Below is a small trained network, with its code and all its weights. Each question gives an input and a class and asks what happens when units are switched off, that is, made to give their printed mean instead of their output.

import numpy as np


def w(rows, s, z=0):
    codes = np.array(rows[::2]) - 128.0
    scale = np.full(codes.shape[1], s)
    scale[-1] = z or s
    return codes * scale


def f(y):
    return y / 2 * (1 + np.tanh(0.7978845608 * (y + 0.044715 * y**3)))


def log_softmax(a):
    a = a - a.max(-1, keepdims=True)
    return a - np.log(np.exp(a).sum(-1, keepdims=True))


def net(x, mask):
    res = np.array(x, float).reshape(1, 4) / 4 @ E
    y = f(res @ A[0][:, :-1].T + A[0][:, -1])
    res = res + np.where(mask, y, B[0][:, -1]) @ B[0][:, :-1]
    return log_softmax(res[-1] @ U[:, :-1].T + U[:, -1])


A, B = {}, {}
E = w([
[108,171,116,105,62,139,127,122,136,142,113,104],'x0',
[110,7,98,237,42,108,139,211,106,197,146,69],'x1',
[57,128,214,136,81,213,118,162,101,39,255,117],'x2',
[162,65,125,126,187,230,82,96,244,177,131,79],'x3',
],0.009)
A[0] = w([
[133,107,98,128,160,233,41,81,190,151,137,98,25],'neuron 0',
[156,203,139,114,157,139,84,85,132,92,128,183,72],'neuron 1',
[171,123,71,109,172,90,151,122,115,150,70,146,242],'neuron 2',
[136,121,164,125,110,164,151,131,98,53,205,119,196],'neuron 3',
[183,114,79,97,139,46,166,125,157,166,90,183,250],'neuron 4',
[164,135,110,118,133,98,147,115,131,158,56,155,171],'neuron 5',
[112,182,128,141,113,40,167,137,2,79,119,182,11],'neuron 6',
[116,196,169,75,156,145,141,55,139,100,131,187,49],'neuron 7',
[85,127,200,129,148,195,148,133,92,103,187,121,202],'neuron 8',
[115,72,121,223,80,93,128,205,114,183,160,64,18],'neuron 9',
[105,120,178,111,125,168,106,161,85,85,188,141,158],'neuron 10',
[88,167,91,123,100,115,164,109,41,141,139,142,123],'neuron 11',
[119,133,177,127,114,168,100,168,127,95,168,156,132],'neuron 12',
],0.0077,0.0016)
B[0] = w([
[159,74,209,187,202,174,126,60,148,20,33,150,200],'neuron 0',
[70,122,53,143,169,155,230,199,91,104,193,220,186],'neuron 1',
[152,158,103,86,74,135,69,160,115,154,145,119,195],'neuron 2',
[177,172,153,116,83,117,81,160,78,166,148,115,207],'neuron 3',
[179,197,102,100,81,119,56,146,65,143,152,105,207],'neuron 4',
[152,124,81,45,88,114,94,180,118,156,142,42,182],'neuron 5',
[180,52,221,204,211,144,98,2,233,52,30,120,232],'neuron 6',
[110,147,80,151,172,134,189,184,69,33,191,183,202],'neuron 7',
[193,150,119,81,64,53,101,129,89,142,112,47,210],'neuron 8',
[76,109,57,162,180,129,207,156,155,88,181,180,252],'neuron 9',
[149,144,140,79,94,138,98,135,88,176,158,95,202],'neuron 10',
[114,148,156,110,138,134,104,113,196,110,47,188,181],'neuron 11',
[164,137,127,57,54,89,96,115,82,185,118,104,182],'neuron 12',
],0.0066,0.012)
U = w([
[167,153,133,71,79,135,29,149,56,184,108,63,186],'0',
[159,105,201,165,147,161,94,15,185,99,56,110,181],'1',
[97,135,76,140,134,151,255,200,81,115,141,162,8],'2',
],0.009,0.0014)

Each question gives the input, the list of numbers given to net, and the class t.
The units are the neurons (one row each of A and B). Each row of codes is followed by its name. A weight is (code - 128) times the scale printed after its matrix; where a second scale follows, it is the last column's (A, B and U).
mask holds one flag per neuron, in row order. A switched-off neuron (its flag False) gives its mean, the last column of its row in B, instead of its output. The means were averaged over made-up inputs and are rounded, as every weight is.
A unit's drop is (log p(t) with every unit on - log p(t) with that unit switched off) / (log p(t) with every unit on - log p(t) with every unit switched off).
The circuit of an input: a set's keep is (log p(t) with only the set's units on - log p(t) with every unit switched off) / (log p(t) with every unit on - log p(t) with every unit switched off). Starting from the 12 units with the biggest drops (on a tie, the unit counted first), units are removed one at a time, each time the one whose removal leaves the highest keep (on an exact tie, the one counted first), for as long as the keep stays at least 0.8.
circuit, biggest first: the units of the circuit, biggest drop first
k most important neurons: the k neurons with the biggest drops, biggest first
drop of u: that unit's drop, to one decimal
input [1,5,3,4], class 2: 3 most important neurons : neuron 6; neuron 9; neuron 11
input [-4,-3,-5,2], class 0: most important neuron : neuron 9
input [-7,5,-7,7], class 0: 3 most important neurons : neuron 6; neuron 4; neuron 2
input [8,6,-6,-7], class 1: 2 most important neurons : neuron 6; neuron 11
input [-8,5,8,7], class 0: 2 most important neurons : neuron 6; neuron 8
input [-8,-1,3,-4], class 1: 2 most important neurons : neuron 6; neuron 4
input [-6,-6,7,-7], class 0: 4 most important neurons : neuron 3; neuron 8; neuron 10; neuron 12
input [-1,0,1,-2], class 1: 2 most important neurons : neuron 4; neuron 5
input [0,-2,7,-7], class 0: 3 most important neurons : neuron 3; neuron 10; neuron 8
input [8,-5,-3,-2], class 2: 2 most important neurons : neuron 1; neuron 7
input [-4,3,0,1], class 2: 2 most important neurons : neuron 6; neuron 0
input [-2,-7,1,-7], class 1: 2 most important neurons : neuron 6; neuron 9
input [-1,-7,4,-4], class 2: 2 most important neurons : neuron 1; neuron 7
input [-3,-6,-8,5], class 0: circuit, biggest first : neuron 4
input [-4,-7,1,2], class 2: drop of neuron 3 : 0.0
input [-5,0,-1,-8], class 1: drop of neuron 6 : 0.2
input [-3,6,0,-8], class 1: drop of neuron 6 : 1.0
